Below is a small trained network, with its code and all its weights. Each question gives an input and a class and asks what happens when units are switched off, that is, made to give their printed mean instead of their output.

import numpy as np


def w(rows, s, z=0):
    codes = np.array(rows[::2]) - 128.0
    scale = np.full(codes.shape[1], s)
    scale[-1] = z or s
    return codes * scale


def norm(h):
    return h / np.sqrt((h * h).mean(-1, keepdims=True) + 1e-5)


def f(y):
    return y / 2 * (1 + np.tanh(0.7978845608 * (y + 0.044715 * y**3)))


def log_softmax(a):
    a = a - a.max(-1, keepdims=True)
    return a - np.log(np.exp(a).sum(-1, keepdims=True))


def net(x, mask):
    res = np.array(x, float).reshape(1, 4) / 4 @ E
    u = 0
    for l in range(3):
        y = f(norm(res) @ A[l][:, :-1].T + A[l][:, -1])
        res = res + np.where(mask[u : u + 4], y, B[l][:, -1]) @ B[l][:, :-1]
        u += 4
    return log_softmax(norm(res)[-1] @ U[:, :-1].T + U[:, -1])


A, B = {}, {}
E = w([
[131,251,162,146,109,21,84,119,199],'x0',
[89,66,2,96,106,88,109,190,195],'x1',
[121,122,148,146,118,142,122,155,135],'x2',
[37,230,59,189,158,212,113,111,142],'x3',
],0.0087)
A[0] = w([
[158,48,169,94,111,46,130,141,171,57],'L0N0',
[92,96,45,55,111,29,101,254,183,1],'L0N1',
[139,180,137,148,74,15,106,123,212,10],'L0N2',
[139,163,187,122,175,112,200,103,109,156],'L0N3',
],0.0084,0.0056)
B[0] = w([
[123,152,89,150,94,83,124,216,9,221],'L0N0',
[174,136,104,164,90,214,159,56,170,254],'L0N1',
[63,120,180,67,197,135,56,115,147,230],'L0N2',
[147,122,171,163,107,117,134,141,145,201],'L0N3',
],0.014,0.006)
A[1] = w([
[129,100,46,140,113,133,145,126,195,95],'L1N0',
[98,1,95,90,158,156,176,126,83,85],'L1N1',
[30,191,68,179,176,131,148,128,148,77],'L1N2',
[98,90,111,136,119,43,101,138,95,3],'L1N3',
],0.009,0.0045)
B[1] = w([
[189,193,161,169,103,133,178,50,153,213],'L1N0',
[44,147,119,97,195,111,95,152,210,252],'L1N1',
[147,73,64,87,87,30,102,223,3,255],'L1N2',
[95,110,103,204,147,118,139,121,103,132],'L1N3',
],0.011,0.0047)
A[2] = w([
[107,134,47,187,96,161,80,100,97,148],'L2N0',
[156,137,98,148,89,78,129,237,15,6],'L2N1',
[187,139,254,236,110,116,139,79,80,101],'L2N2',
[83,62,116,139,224,183,186,168,170,9],'L2N3',
],0.0083,0.0021)
B[2] = w([
[199,82,178,174,91,103,175,135,100,190],'L2N0',
[136,124,119,67,149,129,170,173,94,255],'L2N1',
[135,103,12,157,100,187,167,83,178,235],'L2N2',
[157,211,220,129,110,54,11,65,142,173],'L2N3',
],0.011,0.0077)
U = w([
[164,147,74,189,70,180,194,72,176,223],'0',
[135,137,107,113,113,91,164,202,7,9],'1',
[45,168,173,114,185,108,62,108,156,117],'2',
],0.015,0.0014)

Each question gives the input, the list of numbers given to net, and the class t.
The units are the neurons (one row each of A and B). Each row of codes is followed by its name. A weight is (code - 128) times the scale printed after its matrix; where a second scale follows, it is the last column's (A, B and U).
mask holds one flag per neuron, layer by layer. A switched-off neuron (its flag False) gives its mean, the last column of its row in B, instead of its output. The means were averaged over made-up inputs and are rounded, as every weight is.
A unit's drop is (log p(t) with every unit on - log p(t) with that unit switched off) / (log p(t) with every unit on - log p(t) with every unit switched off).
The circuit of an input: a set's keep is (log p(t) with only the set's units on - log p(t) with every unit switched off) / (log p(t) with every unit on - log p(t) with every unit switched off). Starting from all 12 units, units are removed one at a time, each time the one whose removal leaves the highest keep (on an exact tie, the one counted first), for as long as the keep stays at least 0.8.
units of the circuit, in order: the units of the circuit, biggest drop first
top k neurons: the k neurons with the biggest drops, biggest first
drop when u is switched off: that unit's drop, to one decimal
input [-8,-6,4,8], class 1: top 3 neurons => (L0N1 L0N2 L1N2)
input [-4,8,-2,-5], class 0: units of the circuit, in order => (L0N1)
input [-8,-6,-3,-4], class 2: top 2 neurons => (L1N1 L0N1)
input [-6,5,2,3], class 2: top 2 neurons => (L1N1 L2N3)
input [-2,5,1,-5], class 0: top 3 neurons => (L0N1 L1N2 L1N0)
input [7,-8,0,-1], class 0: top 3 neurons => (L2N2 L1N1 L0N3)
input [-6,-4,8,7], class 1: top 3 neurons => (L0N1 L1N2 L0N2)
input [-3,0,2,3], class 1: top 2 neurons => (L1N2 L0N1)
input [-7,7,6,-6], class 0: top 2 neurons => (L0N1 L0N2)
input [-6,3,-7,7], class 1: top 2 neurons => (L1N2 L0N1)
input [-7,6,-7,-4], class 2: top 3 neurons => (L1N1 L2N3 L2N2)
input [6,-4,-7,-5], class 2: top 3 neurons => (L0N2 L0N1 L1N2)
input [5,7,-5,-7], class 0: top 4 neurons => (L0N1 L1N2 L1N0 L2N1)
input [-4,-5,6,-5], class 0: units of the circuit, in order => (L2N2)
input [-7,6,-8,3], class 2: top 3 neurons => (L1N1 L2N3 L2N2)
input [2,-4,-2,-4], class 0: top 2 neurons => (L2N2 L1N2)
input [1,7,-6,-4], class 0: drop when L2N2 is switched off => 0.0
input [-1,-3,2,4], class 1: drop when L0N1 is switched off => 3.2
input [-4,1,-7,2], class 2: drop when L1N1 is switched off => 1.2
input [1,-4,-5,7], class 1: drop when L1N2 is switched off => 1.0
input [-7,2,1,4], class 2: units of the circuit, in order => (L1N1)
